Below are the code and all the weights of a small trained network. Each question names an input and a target symbol and asks about switching units off, where a switched-off unit gives its printed mean instead of its output.

import numpy as np


def w(rows, s, z=0):
    codes = np.array(rows[::2]) - 128.0
    scale = np.full(codes.shape[1], s)
    scale[-1] = z or s
    return codes * scale


def f(y):
    return y / 2 * (1 + np.tanh(0.7978845608 * (y + 0.044715 * y**3)))


def softmax(a):
    e = np.exp(a - a.max(-1, keepdims=True))
    return e / e.sum(-1, keepdims=True)


def log_softmax(a):
    a = a - a.max(-1, keepdims=True)
    return a - np.log(np.exp(a).sum(-1, keepdims=True))


def net(x, mask):
    ids = ['γδεζηθλμξπστφψω'.index(c) for c in x.split()]
    T = len(ids)
    res = E[ids] + P[:T]
    u = 0
    for l in range(3):
        q, k, v = (res @ M[l].T for M in (Q, K, V))
        z = softmax(np.where(np.tri(T) > 0, q @ k.T / 2**0.5, -1e9)) @ v
        res = res + np.where(mask[u], z, O[l][:, -1]) @ O[l][:, :-1]
        u += 1
        y = f(res @ A[l][:, :-1].T + A[l][:, -1])
        res = res + np.where(mask[u : u + 8], y, B[l][:, -1]) @ B[l][:, :-1]
        u += 8
    return log_softmax(res[-1] @ U[:, :-1].T + U[:, -1])


Q, K, V, O, A, B = {}, {}, {}, {}, {}, {}
E = w([
[197,128,140],'γ',
[179,122,140],'δ',
[103,74,97],'ε',
[169,95,132],'ζ',
[76,113,163],'η',
[40,94,167],'θ',
[224,77,117],'λ',
[130,214,177],'μ',
[109,134,120],'ξ',
[144,64,9],'π',
[46,254,152],'σ',
[135,128,51],'τ',
[244,248,92],'φ',
[51,134,75],'ψ',
[69,146,135],'ω',
],0.0098)
P = w([
[144,111,43],'0',
[147,120,183],'1',
[131,122,14],'2',
[137,123,192],'3',
[131,126,14],'4',
[141,116,195],'5',
[132,127,10],'6',
[146,117,194],'7',
[129,128,9],'8',
[141,114,194],'9',
[129,132,2],'10',
[142,113,199],'11',
[130,129,10],'12',
[147,114,197],'13',
],0.0086)
Q[0] = w([
[254,220,113],'L0H0',
[8,138,77],'L0H0',
],0.003)
K[0] = w([
[83,255,8],'L0H0',
[68,8,155],'L0H0',
],0.0023)
V[0] = w([
[92,144,2],'L0H0',
[153,83,181],'L0H0',
],0.0064)
O[0] = w([
[148,200,3,254],'L0H0',
[194,31,241,103],'L0H0',
],0.0048,0.0017)
A[0] = w([
[108,182,1,252],'L0N0',
[81,121,240,112],'L0N1',
[134,155,150,110],'L0N2',
[67,153,109,109],'L0N3',
[76,140,230,129],'L0N4',
[49,137,98,122],'L0N5',
[86,128,253,167],'L0N6',
[64,67,64,176],'L0N7',
],0.0072,0.0032)
B[0] = w([
[103,93,25,254],'L0N0',
[228,127,65,136],'L0N1',
[127,174,156,122],'L0N2',
[74,142,140,127],'L0N3',
[215,137,82,136],'L0N4',
[38,124,158,134],'L0N5',
[253,132,102,150],'L0N6',
[104,34,175,170],'L0N7',
],0.0069,0.006)
Q[1] = w([
[1,143,89],'L1H0',
[122,110,185],'L1H0',
],0.0046)
K[1] = w([
[88,4,203],'L1H0',
[62,170,124],'L1H0',
],0.0042)
V[1] = w([
[126,2,104],'L1H0',
[89,162,107],'L1H0',
],0.0047)
O[1] = w([
[119,64,254,254],'L1H0',
[94,178,95,128],'L1H0',
],0.0063,0.0028)
A[1] = w([
[73,55,73,72],'L1N0',
[114,75,223,156],'L1N1',
[189,106,19,251],'L1N2',
[173,30,60,104],'L1N3',
[156,124,196,120],'L1N4',
[85,76,182,170],'L1N5',
[2,100,53,147],'L1N6',
[200,94,52,223],'L1N7',
],0.0085,0.0033)
B[1] = w([
[101,78,231,194],'L1N0',
[34,255,189,141],'L1N1',
[233,73,121,254],'L1N2',
[200,161,221,216],'L1N3',
[134,161,197,137],'L1N4',
[74,146,158,139],'L1N5',
[84,65,158,226],'L1N6',
[218,126,134,230],'L1N7',
],0.0078,0.009)
Q[2] = w([
[136,98,78],'L2H0',
[253,107,67],'L2H0',
],0.0054)
K[2] = w([
[254,130,95],'L2H0',
[247,179,198],'L2H0',
],0.0046)
V[2] = w([
[118,96,75],'L2H0',
[252,208,249],'L2H0',
],0.0016)
O[2] = w([
[132,115,148,124],'L2H0',
[232,3,92,252],'L2H0',
],0.0049,0.003)
A[2] = w([
[186,127,109,92],'L2N0',
[157,116,168,92],'L2N1',
[169,127,127,82],'L2N2',
[179,128,152,21],'L2N3',
[97,102,6,255],'L2N4',
[93,122,123,136],'L2N5',
[138,79,178,118],'L2N6',
[157,113,169,137],'L2N7',
],0.014,0.0094)
B[2] = w([
[85,141,62,233],'L2N0',
[97,192,146,206],'L2N1',
[69,168,69,194],'L2N2',
[2,216,102,196],'L2N3',
[137,22,83,162],'L2N4',
[42,143,118,136],'L2N5',
[149,187,175,254],'L2N6',
[126,189,138,241],'L2N7',
],0.0078,0.013)
U = w([
[219,116,73,219],'γ',
[206,97,94,234],'δ',
[223,107,229,123],'ε',
[184,107,132,210],'ζ',
[92,100,135,125],'η',
[2,155,153,1],'θ',
[67,217,79,98],'λ',
[191,23,74,125],'μ',
[207,59,156,210],'ξ',
[120,209,222,27],'π',
[60,87,70,96],'σ',
[173,114,146,176],'τ',
[102,113,20,18],'φ',
[118,113,174,134],'ψ',
[108,86,127,247],'ω',
],0.0091,0.007)

Each question gives the input, a string of symbols that net reads in full, and the target symbol t.
The units are the heads (2 rows each of Q, K, V and O) and the neurons (one row each of A and B). Each row of codes is followed by its name. A weight is (code - 128) times the scale printed after its matrix; where a second scale follows, it is the last column's (O, A, B and U).
mask holds one flag per unit, layer by layer, with each layer's heads first. A switched-off unit (its flag False) gives its mean, the last column of its rows in O or B, instead of its output. The means were averaged over made-up inputs and are rounded, as every weight is.
A unit's drop is (log p(t) with every unit on - log p(t) with that unit switched off) / (log p(t) with every unit on - log p(t) with every unit switched off).
The circuit of an input: a set's keep is (log p(t) with only the set's units on - log p(t) with every unit switched off) / (log p(t) with every unit on - log p(t) with every unit switched off). Starting from the 12 units with the biggest drops (on a tie, the unit counted first), units are removed one at a time, each time the one whose removal leaves the highest keep (on an exact tie, the one counted first), for as long as the keep stays at least 0.8.
circuit, biggest first: the units of the circuit, biggest drop first
unit that matters most: the unit with the biggest drop
top k neurons: the k neurons with the biggest drops, biggest first
k most important neurons of layer l: the k neurons of layer l with the biggest drops, biggest first
drop of u: that unit's drop, to one decimal
input λ γ μ δ ξ μ ω λ τ λ λ λ, target π: circuit, biggest first => [L0N0; L1N1; L2N1]
input θ η λ δ, target π: circuit, biggest first => [L0N0; L1N1]
input λ λ τ φ, target γ: unit that matters most => L1N3
input λ θ λ ψ ε λ δ λ γ γ, target π: top 3 neurons => [L0N0; L1N4; L2N4]
input λ θ θ θ λ λ ε θ, target π: 4 most important neurons of layer 0 => [L0N0; L0N6; L0N4; L0N1]
input ζ δ λ λ λ θ, target π: top 2 neurons => [L0N0; L0N6]
input λ λ φ λ λ λ λ μ, target λ: top 3 neurons => [L0N6; L0N1; L0N4]
input ω τ π φ, target γ: 3 most important neurons of layer 1 => [L1N6; L1N3; L1N0]
input θ φ π ε θ φ μ μ ζ θ θ π, target ε: 2 most important neurons of layer 0 => [L0N6; L0N7]
input λ τ φ λ μ δ φ ψ λ θ γ ξ θ, target θ: 4 most important neurons of layer 0 => [L0N7; L0N5; L0N6; L0N1]
input ψ δ μ ω π, target π: 3 most important neurons of layer 1 => [L1N3; L1N0; L1N6]
input γ π γ θ λ λ σ, target σ: 2 most important neurons of layer 2 => [L2N4; L2N5]
input δ θ μ θ λ ω θ λ ε μ, target λ: drop of L2N4 => 0.2
input φ π π λ θ θ μ δ μ λ θ θ λ, target λ: drop of L2N0 => 0.2
input γ μ π φ ε π ζ θ θ π μ, target μ: drop of L1N7 => 0.0
input π θ λ π, target ε: drop of L0N6 => 0.1
input λ λ λ δ, target π: unit that matters most => L0H0
input λ μ δ θ, target λ: 2 most important neurons of layer 1 => [L1N6; L1N0]
input θ σ λ δ ξ σ θ, target θ: 4 most important neurons of layer 1 => [L1N0; L1N2; L1N6; L1N7]
input λ δ ε ξ ξ, target ξ: unit that matters most => L2N3
